Below are the code and all the weights of a small trained network. Each question names an input and a target symbol and asks about switching units off, where a switched-off unit gives its printed mean instead of its output.

import numpy as np


def w(rows, s, z=0):
    codes = np.array(rows[::2]) - 128.0
    scale = np.full(codes.shape[1], s)
    scale[-1] = z or s
    return codes * scale


def f(y):
    return np.maximum(y, 0)


def softmax(a):
    e = np.exp(a - a.max(-1, keepdims=True))
    return e / e.sum(-1, keepdims=True)


def log_softmax(a):
    a = a - a.max(-1, keepdims=True)
    return a - np.log(np.exp(a).sum(-1, keepdims=True))


def net(x, mask):
    ids = ['αγδθμστψω'.index(c) for c in x.split()]
    T = len(ids)
    res = E[ids] + P[:T]
    u = 0
    for l in range(3):
        q, k, v = (res @ M[l].T for M in (Q, K, V))
        z = softmax(np.where(np.tri(T) > 0, q @ k.T / 2**0.5, -1e9)) @ v
        res = res + np.where(mask[u], z, O[l][:, -1]) @ O[l][:, :-1]
        u += 1
        y = f(res @ A[l][:, :-1].T + A[l][:, -1])
        res = res + np.where(mask[u : u + 12], y, B[l][:, -1]) @ B[l][:, :-1]
        u += 12
    return log_softmax(res[-1] @ U[:, :-1].T + U[:, -1])


Q, K, V, O, A, B = {}, {}, {}, {}, {}, {}
E = w([
[176,161,135,190,139,100,112,126,84,102,105],'α',
[221,93,169,155,133,137,103,145,116,63,116],'γ',
[139,155,83,96,98,143,98,157,50,128,162],'δ',
[145,68,129,147,154,91,129,130,99,165,147],'θ',
[143,88,154,90,175,82,171,157,118,138,158],'μ',
[136,135,163,55,116,201,77,5,145,106,41],'σ',
[133,205,147,110,152,73,170,160,148,126,154],'τ',
[107,110,118,146,74,85,193,135,173,121,40],'ψ',
[145,183,98,195,150,194,164,178,182,156,127],'ω',
],0.019)
P = w([
[170,149,78,100,195,84,102,110,123,133,93],'0',
[158,142,122,113,130,110,117,136,124,157,108],'1',
[82,98,101,141,193,154,109,140,135,77,129],'2',
[182,143,73,97,138,101,166,113,133,146,128],'3',
[143,137,175,131,68,136,136,153,115,173,121],'4',
[76,110,128,168,117,160,126,129,144,95,165],'5',
[173,137,83,132,76,105,203,102,129,154,157],'6',
[146,146,204,134,6,153,148,173,104,189,137],'7',
[85,124,149,186,68,163,122,109,158,95,184],'8',
],0.017)
Q[0] = w([
[4,131,199,58,143,152,86,60,189,115,73],'L0H1',
[206,133,58,140,109,78,232,113,152,113,99],'L0H1',
],0.013)
K[0] = w([
[147,159,119,83,218,144,68,7,167,130,16],'L0H1',
[114,126,174,206,73,122,200,182,225,122,147],'L0H1',
],0.012)
V[0] = w([
[120,188,142,222,89,207,122,107,157,149,136],'L0H1',
[62,254,153,98,169,94,176,169,190,114,106],'L0H1',
],0.0058)
O[0] = w([
[113,63,41,9,255,173,22,104,112,164,36,251],'L0H1',
[163,217,204,102,228,182,171,5,87,122,125,150],'L0H1',
],0.0066,0.0016)
A[0] = w([
[115,118,145,221,143,152,114,220,173,142,151,76],'L0N1',
[134,192,58,123,117,134,177,120,108,215,192,61],'L0N2',
[122,78,145,107,141,57,150,124,114,171,157,57],'L0N3',
[38,27,184,72,139,150,174,112,95,130,99,136],'L0N4',
[173,159,198,75,96,112,254,66,105,155,160,48],'L0N5',
[195,79,166,116,125,91,98,99,155,176,127,36],'L0N6',
[54,71,115,130,120,80,97,146,95,151,185,81],'L0N7',
[155,181,90,174,144,86,97,84,174,170,125,6],'L0N8',
[159,148,138,197,92,198,181,113,171,169,200,3],'L0N9',
[141,113,195,156,140,23,110,157,156,97,52,30],'L0N10',
[76,208,169,100,110,177,111,202,163,228,123,60],'L0N11',
[135,123,161,135,181,214,172,69,111,89,169,46],'L0N12',
],0.008,0.0049)
B[0] = w([
[118,129,189,64,217,144,99,73,163,161,70,221],'L0N1',
[139,88,178,160,138,59,42,126,161,94,85,222],'L0N2',
[96,238,166,137,115,128,115,112,131,91,97,151],'L0N3',
[183,111,82,141,56,80,166,190,181,195,115,159],'L0N4',
[121,81,46,183,118,255,98,77,72,196,136,253],'L0N5',
[160,174,125,79,85,160,147,190,129,125,173,163],'L0N6',
[81,73,170,117,163,120,117,146,98,237,136,162],'L0N7',
[108,25,129,45,121,125,203,154,71,96,129,177],'L0N8',
[103,104,75,59,201,149,87,168,151,144,111,168],'L0N9',
[129,168,114,119,188,217,216,162,106,120,127,201],'L0N10',
[138,253,115,170,107,125,29,84,110,163,96,202],'L0N11',
[112,57,93,107,123,38,101,120,124,110,190,190],'L0N12',
],0.0071,0.0046)
Q[1] = w([
[88,158,130,10,125,143,191,102,101,175,112],'L1H1',
[189,190,154,125,59,145,134,155,110,196,95],'L1H1',
],0.013)
K[1] = w([
[72,245,100,141,187,90,121,77,181,155,113],'L1H1',
[23,135,83,117,14,127,152,55,193,157,81],'L1H1',
],0.012)
V[1] = w([
[170,105,193,137,159,131,20,142,116,159,238],'L1H1',
[125,53,189,31,3,185,111,41,181,69,109],'L1H1',
],0.0048)
O[1] = w([
[87,138,2,110,88,66,128,107,153,118,94,121],'L1H1',
[37,120,167,91,151,161,206,124,58,99,110,3],'L1H1',
],0.0093,0.0037)
A[1] = w([
[187,125,152,133,121,146,92,115,114,93,154,47],'L1N1',
[154,140,132,128,91,63,139,197,143,105,80,134],'L1N2',
[123,96,90,113,154,92,99,103,166,129,59,72],'L1N3',
[115,129,106,184,149,142,196,110,164,136,78,87],'L1N4',
[106,173,161,128,70,2,161,196,122,117,207,85],'L1N5',
[106,208,206,142,124,129,186,188,155,108,167,80],'L1N6',
[99,128,180,107,183,150,84,142,145,87,150,98],'L1N7',
[104,186,102,196,166,159,112,105,168,60,125,154],'L1N8',
[109,118,74,176,119,128,134,200,102,54,144,74],'L1N9',
[75,84,83,163,114,83,183,123,158,132,145,170],'L1N10',
[59,37,95,143,178,106,217,171,135,68,126,2],'L1N11',
[117,146,161,131,134,135,141,226,141,150,147,65],'L1N12',
],0.0095,0.0086)
B[1] = w([
[108,133,107,113,182,110,151,123,180,202,157,172],'L1N1',
[112,136,227,131,84,91,162,136,152,102,102,213],'L1N2',
[119,200,168,94,154,169,114,121,134,110,99,196],'L1N3',
[141,143,122,119,103,173,76,119,182,121,159,150],'L1N4',
[189,118,183,1,104,160,144,57,179,87,173,167],'L1N5',
[118,103,50,100,103,120,139,8,123,117,165,155],'L1N6',
[90,203,102,139,106,105,171,91,104,167,210,167],'L1N7',
[100,83,149,94,91,137,129,124,67,91,167,254],'L1N8',
[156,83,131,100,107,205,139,124,66,106,147,161],'L1N9',
[190,135,201,155,123,149,133,147,147,156,125,169],'L1N10',
[72,170,136,11,169,123,237,117,102,201,49,141],'L1N11',
[121,106,115,158,148,188,107,79,149,130,145,159],'L1N12',
],0.0087,0.0065)
Q[2] = w([
[104,58,43,66,103,26,203,135,228,132,153],'L2H1',
[254,110,199,155,39,68,122,86,16,78,112],'L2H1',
],0.0066)
K[2] = w([
[132,46,154,96,180,40,125,120,108,138,194],'L2H1',
[57,61,169,186,2,116,121,132,107,192,124],'L2H1',
],0.0076)
V[2] = w([
[181,154,86,68,133,115,79,196,29,3,200],'L2H1',
[76,128,137,48,81,180,42,179,157,196,209],'L2H1',
],0.0048)
O[2] = w([
[51,50,109,123,72,117,131,122,141,126,77,105],'L2H1',
[107,2,107,110,240,90,207,114,194,107,162,252],'L2H1',
],0.0092,0.0015)
A[2] = w([
[99,130,99,157,170,117,107,76,101,140,139,145],'L2N1',
[139,98,127,165,139,61,192,135,147,105,167,82],'L2N2',
[91,122,173,157,107,133,150,106,101,115,192,159],'L2N3',
[88,89,106,170,139,145,92,148,144,76,152,110],'L2N4',
[109,56,110,128,103,45,101,102,133,81,127,111],'L2N5',
[109,138,144,217,156,25,125,159,97,160,85,139],'L2N6',
[127,122,39,212,111,131,162,247,79,164,178,1],'L2N7',
[142,81,132,147,86,134,191,161,150,155,57,25],'L2N8',
[77,134,102,161,86,147,62,137,107,52,137,51],'L2N9',
[114,172,107,155,105,108,99,121,81,160,109,85],'L2N10',
[126,131,99,87,137,168,129,85,132,132,182,36],'L2N11',
[90,143,95,117,106,153,120,98,91,158,102,108],'L2N12',
],0.012,0.0066)
B[2] = w([
[133,70,144,75,55,147,145,158,172,79,147,251],'L2N1',
[106,184,106,55,71,83,151,132,112,222,117,188],'L2N2',
[143,185,112,77,161,147,95,168,157,131,64,254],'L2N3',
[214,77,127,176,115,100,199,94,167,182,99,185],'L2N4',
[74,214,72,157,152,178,119,149,112,125,173,212],'L2N5',
[54,158,139,141,157,57,110,97,88,195,108,181],'L2N6',
[47,161,58,173,128,182,198,255,203,138,80,157],'L2N7',
[142,140,105,168,180,120,31,152,110,41,199,184],'L2N8',
[180,187,195,140,145,230,139,93,130,228,152,170],'L2N9',
[98,62,118,136,162,115,201,82,186,123,125,202],'L2N10',
[83,86,122,192,126,67,113,139,98,93,116,248],'L2N11',
[156,103,100,118,94,79,151,174,121,69,120,209],'L2N12',
],0.0087,0.0062)
U = w([
[87,160,162,228,145,56,116,107,93,178,84,231],'α',
[164,142,205,198,112,111,90,217,146,40,149,85],'γ',
[64,229,84,118,121,124,104,108,111,128,243,119],'δ',
[162,143,178,86,85,107,186,138,180,176,146,5],'θ',
[118,169,94,189,134,159,182,192,169,170,109,68],'μ',
[45,121,197,58,127,189,187,153,52,123,85,218],'σ',
[117,59,119,186,116,120,166,49,140,114,180,176],'τ',
[151,173,171,185,167,253,126,29,79,190,241,166],'ψ',
[197,150,34,81,196,139,46,106,178,141,19,50],'ω',
],0.0045,0.0033)

Each question gives the input, a string of symbols that net reads in full, and the target symbol t.
The units are the heads (2 rows each of Q, K, V and O) and the neurons (one row each of A and B). Each row of codes is followed by its name. A weight is (code - 128) times the scale printed after its matrix; where a second scale follows, it is the last column's (O, A, B and U).
mask holds one flag per unit, layer by layer, with each layer's heads first. A switched-off unit (its flag False) gives its mean, the last column of its rows in O or B, instead of its output. The means were averaged over made-up inputs and are rounded, as every weight is.
A unit's drop is (log p(t) with every unit on - log p(t) with that unit switched off) / (log p(t) with every unit on - log p(t) with every unit switched off).
The circuit of an input: a set's keep is (log p(t) with only the set's units on - log p(t) with every unit switched off) / (log p(t) with every unit on - log p(t) with every unit switched off). Starting from the 12 units with the biggest drops (on a tie, the unit counted first), units are removed one at a time, each time the one whose removal leaves the highest keep (on an exact tie, the one counted first), for as long as the keep stays at least 0.8.
circuit, biggest first: the units of the circuit, biggest drop first
top k neurons: the k neurons with the biggest drops, biggest first
k most important neurons of layer l: the k neurons of layer l with the biggest drops, biggest first
input ω α γ ω α σ, target ω: circuit, biggest first -> [L0H1 L1H1]
input α α ω, target τ: top 3 neurons -> [L1N8 L0N1 L1N3]
input ω τ σ τ δ, target σ: circuit, biggest first -> [L1H1]
input ω γ α, target ψ: circuit, biggest first -> [L2N9 L1N8]
input γ θ δ γ, target θ: 2 most important neurons of layer 0 -> [L0N7 L0N5]
input τ τ γ, target σ: circuit, biggest first -> [L1N11 L1H1 L0N11 L1N9]
input γ α α τ γ, target γ: circuit, biggest first -> [L0H1 L2N8 L1N2]
input γ α ψ, target γ: circuit, biggest first -> [L2N8 L0N4 L1N10]
input μ ψ α ω θ, target ψ: top 2 neurons -> [L1N12 L0N1]
input μ μ α α γ α α ω α, target τ: 2 most important neurons of layer 2 -> [L2N4 L2N1]
input σ θ τ α ψ γ γ, target ψ: top 2 neurons -> [L0N6 L0N2]
input ψ α τ θ, target τ: top 3 neurons -> [L0N5 L0N12 L2N1]
input τ γ α ψ ψ α δ, target ψ: circuit, biggest first -> [L1H1 L2H1]
input γ γ τ ψ τ, target ψ: circuit, biggest first -> [L0N5 L0H1]
input σ δ γ α α γ, target ψ: circuit, biggest first -> [L2N9 L2H1 L1N8]
input θ δ ω μ μ ω α, target ω: circuit, biggest first -> [L0H1]
input σ ω τ δ θ, target σ: top 2 neurons -> [L2N3 L0N7]
input α γ ψ ψ τ α α, target τ: top 2 neurons -> [L0N12 L0N5]
input ω α τ α ω γ τ, target ω: circuit, biggest first -> [L0H1 L1H1]
input ω γ α γ τ, target τ: top neuron -> [L0N5]
input α μ γ μ, target μ: top 4 neurons -> [L0N5 L2N7 L0N1 L1N5]
input δ ω γ γ α γ γ, target γ: top 2 neurons -> [L2N8 L1N2]
input ω ψ α τ α τ α α τ, target ψ: top 2 neurons -> [L2N9 L0N5]
input γ τ τ α γ α α, target γ: top 2 neurons -> [L2N8 L1N10]
input γ δ τ, target δ: 2 most important neurons of layer 0 -> [L0N5 L0N10]
input α α θ γ ω γ α γ θ, target α: 2 most important neurons of layer 0 -> [L0N1 L0N7]
input α ω α α θ, target θ: top 3 neurons -> [L1N5 L0N5 L2N2]
input θ ω α, target ψ: 2 most important neurons of layer 0 -> [L0N1 L0N8]
